Here is a tiny trained network, its code and every weight. The questions are about switching its units off for an input and a target symbol, where a switched-off unit gives its printed mean instead of its output.

import numpy as np


def w(rows, s, z=0):
    codes = np.array(rows[::2]) - 128.0
    scale = np.full(codes.shape[1], s)
    scale[-1] = z or s
    return codes * scale


def norm(h):
    return h / np.sqrt((h * h).mean(-1, keepdims=True) + 1e-5)


def f(y):
    return y / 2 * (1 + np.tanh(0.7978845608 * (y + 0.044715 * y**3)))


def softmax(a):
    e = np.exp(a - a.max(-1, keepdims=True))
    return e / e.sum(-1, keepdims=True)


def log_softmax(a):
    a = a - a.max(-1, keepdims=True)
    return a - np.log(np.exp(a).sum(-1, keepdims=True))


def net(x, mask):
    ids = ['Γαδεζλμφω'.index(c) for c in x.split()]
    T = len(ids)
    res = E[ids] + P[:T]
    u = 0
    for l in range(2):
        q, k, v = (norm(res) @ M[l].T for M in (Q, K, V))
        z = softmax(np.where(np.tri(T) > 0, q @ k.T / 4**0.5, -1e9)) @ v
        res = res + np.where(mask[u], z, O[l][:, -1]) @ O[l][:, :-1]
        u += 1
        y = f(norm(res) @ A[l][:, :-1].T + A[l][:, -1])
        res = res + np.where(mask[u : u + 4], y, B[l][:, -1]) @ B[l][:, :-1]
        u += 4
    return log_softmax(norm(res)[-1] @ U[:, :-1].T + U[:, -1])


Q, K, V, O, A, B = {}, {}, {}, {}, {}, {}
E = w([
[128,99,104],'Γ',
[105,162,114],'α',
[184,215,136],'δ',
[130,123,228],'ε',
[161,72,86],'ζ',
[105,116,113],'λ',
[145,71,94],'μ',
[8,240,147],'φ',
[99,132,119],'ω',
],0.018)
P = w([
[126,146,159],'0',
[151,253,100],'1',
[121,240,101],'2',
[85,156,99],'3',
[58,160,107],'4',
[55,131,119],'5',
[60,132,104],'6',
[54,140,108],'7',
[66,132,90],'8',
],0.0019)
Q[0] = w([
[133,192,236],'L0H0',
[2,81,17],'L0H0',
[205,91,221],'L0H0',
[179,164,60],'L0H0',
],0.0075)
K[0] = w([
[223,105,87],'L0H0',
[79,141,207],'L0H0',
[252,77,110],'L0H0',
[152,45,194],'L0H0',
],0.004)
V[0] = w([
[149,106,81],'L0H0',
[1,146,114],'L0H0',
[236,60,148],'L0H0',
[114,110,254],'L0H0',
],0.0032)
O[0] = w([
[174,110,68,141],'L0H0',
[132,68,185,252],'L0H0',
[109,255,115,16],'L0H0',
[72,109,112,52],'L0H0',
],0.005,0.0016)
A[0] = w([
[39,34,206,253],'L0N0',
[107,188,65,87],'L0N1',
[252,64,79,103],'L0N2',
[159,57,255,180],'L0N3',
],0.0067,0.0011)
B[0] = w([
[197,113,110,252],'L0N0',
[217,39,143,134],'L0N1',
[81,177,203,231],'L0N2',
[125,72,254,160],'L0N3',
],0.0064,0.0039)
Q[1] = w([
[196,146,122],'L1H0',
[139,61,76],'L1H0',
[184,132,72],'L1H0',
[206,100,2],'L1H0',
],0.0077)
K[1] = w([
[61,47,46],'L1H0',
[50,105,253],'L1H0',
[156,113,133],'L1H0',
[69,144,161],'L1H0',
],0.0068)
V[1] = w([
[82,144,64],'L1H0',
[150,188,68],'L1H0',
[255,174,166],'L1H0',
[175,49,106],'L1H0',
],0.0076)
O[1] = w([
[95,95,134,136],'L1H0',
[121,119,65,82],'L1H0',
[255,101,59,60],'L1H0',
[114,46,32,253],'L1H0',
],0.0072,0.0024)
A[1] = w([
[102,198,103,1],'L1N0',
[79,73,145,150],'L1N1',
[51,165,38,60],'L1N2',
[139,2,204,78],'L1N3',
],0.0081,0.00069)
B[1] = w([
[113,30,142,131],'L1N0',
[140,3,78,193],'L1N1',
[192,89,196,163],'L1N2',
[226,151,143,254],'L1N3',
],0.0058,0.0057)
U = w([
[120,108,126,79],'Γ',
[111,120,52,122],'α',
[187,215,116,181],'δ',
[163,128,254,100],'ε',
[157,112,142,59],'ζ',
[122,123,111,64],'λ',
[71,71,111,124],'μ',
[49,150,148,254],'φ',
[140,144,99,80],'ω',
],0.016,0.0076)

Each question gives the input, a string of symbols that net reads in full, and the target symbol t.
The units are the heads (4 rows each of Q, K, V and O) and the neurons (one row each of A and B). Each row of codes is followed by its name. A weight is (code - 128) times the scale printed after its matrix; where a second scale follows, it is the last column's (O, A, B and U).
mask holds one flag per unit, layer by layer, with each layer's heads first. A switched-off unit (its flag False) gives its mean, the last column of its rows in O or B, instead of its output. The means were averaged over made-up inputs and are rounded, as every weight is.
A unit's drop is (log p(t) with every unit on - log p(t) with that unit switched off) / (log p(t) with every unit on - log p(t) with every unit switched off).
The circuit of an input: a set's keep is (log p(t) with only the set's units on - log p(t) with every unit switched off) / (log p(t) with every unit on - log p(t) with every unit switched off). Starting from all 10 units, units are removed one at a time, each time the one whose removal leaves the highest keep (on an exact tie, the one counted first), for as long as the keep stays at least 0.8.
units of the circuit, in order: the units of the circuit, biggest drop first
k most important neurons: the k neurons with the biggest drops, biggest first
k most important neurons of layer l: the k neurons of layer l with the biggest drops, biggest first
drop when u is switched off: that unit's drop, to one decimal
input ε ω φ φ ω, target ε: units of the circuit, in order => [L1H0]
input Γ ζ ζ, target φ: 4 most important neurons => [L0N0; L0N2; L1N3; L0N3]
input ω φ μ ζ φ μ α, target μ: units of the circuit, in order => [L1N3; L0N1]
input Γ μ ω, target φ: 3 most important neurons => [L0N0; L0N2; L0N3]
input Γ δ Γ, target φ: 3 most important neurons => [L0N0; L0N2; L1N3]
input μ ζ ε α, target ε: 4 most important neurons => [L1N2; L0N0; L0N1; L1N1]
input ζ ω ω, target α: units of the circuit, in order => [L0N0; L1H0; L0H0; L0N2]
input φ δ ω, target ε: 2 most important neurons => [L0N0; L0N2]
input φ Γ Γ, target ε: 2 most important neurons of layer 1 => [L1N3; L1N0]
input δ μ ε ε ω ε μ μ ζ, target δ: 2 most important neurons => [L1N1; L0N2]
input ε ζ μ, target δ: units of the circuit, in order => [L1H0; L1N1; L0H0]
input δ δ μ ζ ε Γ ω, target α: 2 most important neurons of layer 0 => [L0N2; L0N3]
input ω φ φ φ λ, target ε: 2 most important neurons => [L0N0; L1N3]
input ζ Γ μ φ φ ζ, target ε: 2 most important neurons => [L1N3; L0N2]
input ζ ε ω ζ, target δ: most important neuron of layer 0 => [L0N2]
input δ ε Γ ω, target δ: 2 most important neurons => [L1N1; L0N0]
input φ α ε ε λ, target δ: 3 most important neurons => [L0N0; L0N2; L1N3]
input ε ε ζ Γ, target δ: 2 most important neurons of layer 1 => [L1N1; L1N0]
input δ ω ζ ζ λ, target α: 2 most important neurons => [L0N0; L0N2]
input α α α, target α: 2 most important neurons => [L0N2; L0N1]
input ε ε ω Γ, target δ: 3 most important neurons of layer 1 => [L1N1; L1N0; L1N2]
input Γ μ ζ, target φ: 2 most important neurons => [L0N0; L0N2]
input Γ α Γ μ Γ, target φ: 2 most important neurons => [L0N2; L0N0]
input μ λ ε α, target ε: units of the circuit, in order => [L1N2]
input μ φ ω α, target φ: drop when L0N1 is switched off => -0.1
input ε μ Γ ω φ φ φ μ, target ε: drop when L1H0 is switched off => 0.7
input μ μ δ δ ζ μ λ, target α: drop when L1N2 is switched off => -0.1
input φ μ ζ, target ε: drop when L1H0 is switched off => 0.8
